Below is a small trained network, with its code and all its weights. Each question gives an input and a class and asks what happens when units are switched off, that is, made to give their printed mean instead of their output.

import numpy as np


def w(rows, s, z=0):
    codes = np.array(rows[::2]) - 128.0
    scale = np.full(codes.shape[1], s)
    scale[-1] = z or s
    return codes * scale


def norm(h):
    return h / np.sqrt((h * h).mean(-1, keepdims=True) + 1e-5)


def f(y):
    return y / 2 * (1 + np.tanh(0.7978845608 * (y + 0.044715 * y**3)))


def log_softmax(a):
    a = a - a.max(-1, keepdims=True)
    return a - np.log(np.exp(a).sum(-1, keepdims=True))


def net(x, mask):
    res = np.array(x, float).reshape(1, 2) / 4 @ E
    u = 0
    for l in range(4):
        y = f(norm(res) @ A[l][:, :-1].T + A[l][:, -1])
        res = res + np.where(mask[u : u + 7], y, B[l][:, -1]) @ B[l][:, :-1]
        u += 7
    return log_softmax(norm(res)[-1] @ U[:, :-1].T + U[:, -1])


A, B = {}, {}
E = w([
[54,207,37,2,53,69],'x0',
[75,247,120,213,128,140],'x1',
],0.0042)
A[0] = w([
[200,108,143,156,185,68,6],'0.n0',
[125,106,131,158,84,147,67],'0.n1',
[138,145,137,131,133,147,180],'0.n2',
[58,253,93,110,75,93,171],'0.n3',
[129,55,61,67,54,83,166],'0.n4',
[47,207,92,124,70,101,117],'0.n5',
[113,131,86,112,140,139,40],'0.n6',
],0.0059,0.0022)
B[0] = w([
[159,150,236,126,78,163,139],'0.n0',
[38,149,196,106,151,147,120],'0.n1',
[160,138,71,140,135,179,139],'0.n2',
[128,105,126,170,46,254,255],'0.n3',
[183,113,86,14,200,58,206],'0.n4',
[53,186,61,190,44,194,216],'0.n5',
[55,158,179,50,132,77,120],'0.n6',
],0.0048,0.006)
A[1] = w([
[62,221,2,143,5,190,106],'1.n0',
[107,183,168,100,77,90,253],'1.n1',
[108,191,146,197,111,122,89],'1.n2',
[91,201,189,146,160,122,10],'1.n3',
[167,44,138,138,139,186,58],'1.n4',
[36,202,22,83,64,122,174],'1.n5',
[103,167,119,213,147,137,32],'1.n6',
],0.0072,0.003)
B[1] = w([
[82,156,26,157,69,217,244],'1.n0',
[195,71,126,232,144,137,143],'1.n1',
[119,120,103,106,179,122,147],'1.n2',
[138,58,134,109,157,102,122],'1.n3',
[87,189,115,122,67,151,154],'1.n4',
[127,145,146,254,133,163,213],'1.n5',
[113,86,83,100,151,102,143],'1.n6',
],0.0084,0.011)
A[2] = w([
[154,125,254,111,21,177,84],'2.n0',
[127,95,191,121,78,118,71],'2.n1',
[162,106,130,52,94,68,116],'2.n2',
[158,153,97,125,15,117,196],'2.n3',
[171,117,137,109,109,111,85],'2.n4',
[67,189,84,135,168,130,113],'2.n5',
[21,150,146,180,116,152,3],'2.n6',
],0.0094,0.0044)
B[2] = w([
[218,255,146,141,66,133,231],'2.n0',
[166,207,96,149,119,157,136],'2.n1',
[132,143,27,245,186,103,171],'2.n2',
[176,154,189,156,203,162,255],'2.n3',
[110,157,85,134,167,130,126],'2.n4',
[177,149,175,162,128,153,171],'2.n5',
[81,128,7,216,142,153,181],'2.n6',
],0.0073,0.0061)
A[3] = w([
[112,63,168,130,203,140,46],'3.n0',
[98,87,167,45,90,205,3],'3.n1',
[113,132,7,115,157,115,164],'3.n2',
[208,165,109,130,154,155,104],'3.n3',
[177,117,131,183,170,169,157],'3.n4',
[25,172,108,116,67,133,136],'3.n5',
[89,201,205,60,58,183,110],'3.n6',
],0.012,0.0052)
B[3] = w([
[101,16,137,250,220,130,146],'3.n0',
[169,196,55,143,110,69,116],'3.n1',
[122,162,196,134,79,203,231],'3.n2',
[156,148,171,63,97,34,205],'3.n3',
[73,77,136,77,90,58,254],'3.n4',
[57,180,138,168,1,242,181],'3.n5',
[35,14,243,58,42,136,172],'3.n6',
],0.0071,0.009)
U = w([
[150,141,207,57,49,60,186],'0',
[41,147,119,49,210,210,2],'1',
[46,144,131,42,219,227,2],'2',
[32,1,197,209,227,100,109],'3',
[45,191,37,249,64,249,181],'4',
[237,195,24,187,221,49,164],'5',
],0.013,0.0092)

Each question gives the input, the list of numbers given to net, and the class t.
The units are the neurons (one row each of A and B). Each row of codes is followed by its name. A weight is (code - 128) times the scale printed after its matrix; where a second scale follows, it is the last column's (A, B and U).
mask holds one flag per neuron, layer by layer. A switched-off neuron (its flag False) gives its mean, the last column of its row in B, instead of its output. The means were averaged over made-up inputs and are rounded, as every weight is.
A unit's drop is (log p(t) with every unit on - log p(t) with that unit switched off) / (log p(t) with every unit on - log p(t) with every unit switched off).
The circuit of an input: a set's keep is (log p(t) with only the set's units on - log p(t) with every unit switched off) / (log p(t) with every unit on - log p(t) with every unit switched off). Starting from the 12 units with the biggest drops (on a tie, the unit counted first), units are removed one at a time, each time the one whose removal leaves the highest keep (on an exact tie, the one counted first), for as long as the keep stays at least 0.8.
units of the circuit, in order: the units of the circuit, biggest drop first
most important unit: the unit with the biggest drop
top k neurons: the k neurons with the biggest drops, biggest first
k most important neurons of layer l: the k neurons of layer l with the biggest drops, biggest first
drop of u: that unit's drop, to one decimal
input [-4,2], class 3: units of the circuit, in order	[1.n0; 0.n3; 2.n0]
input [5,-8], class 5: top 2 neurons	[1.n0; 2.n2]
input [4,-7], class 5: 2 most important neurons of layer 3	[3.n5; 3.n6]
input [0,-1], class 5: 2 most important neurons of layer 0	[0.n5; 0.n3]
input [-2,-6], class 5: top 4 neurons	[1.n0; 1.n5; 2.n2; 0.n3]
input [-1,-7], class 0: most important unit	3.n2
input [7,-5], class 0: units of the circuit, in order	[0.n4; 2.n3; 1.n0; 3.n3]
input [1,-5], class 5: top 3 neurons	[1.n0; 3.n5; 1.n5]
input [-6,2], class 0: top 3 neurons	[1.n0; 0.n5; 0.n0]
input [-5,8], class 3: top 3 neurons	[1.n0; 0.n5; 0.n3]
input [-8,5], class 3: top 2 neurons	[1.n0; 2.n0]
input [-7,1], class 0: top 2 neurons	[1.n0; 1.n5]
input [1,-7], class 5: 3 most important neurons of layer 3	[3.n5; 3.n6; 3.n4]
input [-1,1], class 3: top 2 neurons	[0.n5; 1.n0]
input [5,-4], class 0: most important unit	0.n4
input [-1,-5], class 0: top 3 neurons	[3.n2; 0.n4; 2.n6]
input [-5,4], class 3: top 2 neurons	[1.n0; 2.n0]
input [0,-5], class 5: 2 most important neurons of layer 1	[1.n5; 1.n0]
input [7,-6], class 0: drop of 0.n4	1.7
input [-2,3], class 3: drop of 0.n3	0.9
input [-3,-1], class 0: drop of 2.n4	0.0
input [1,-2], class 5: drop of 1.n5	0.6
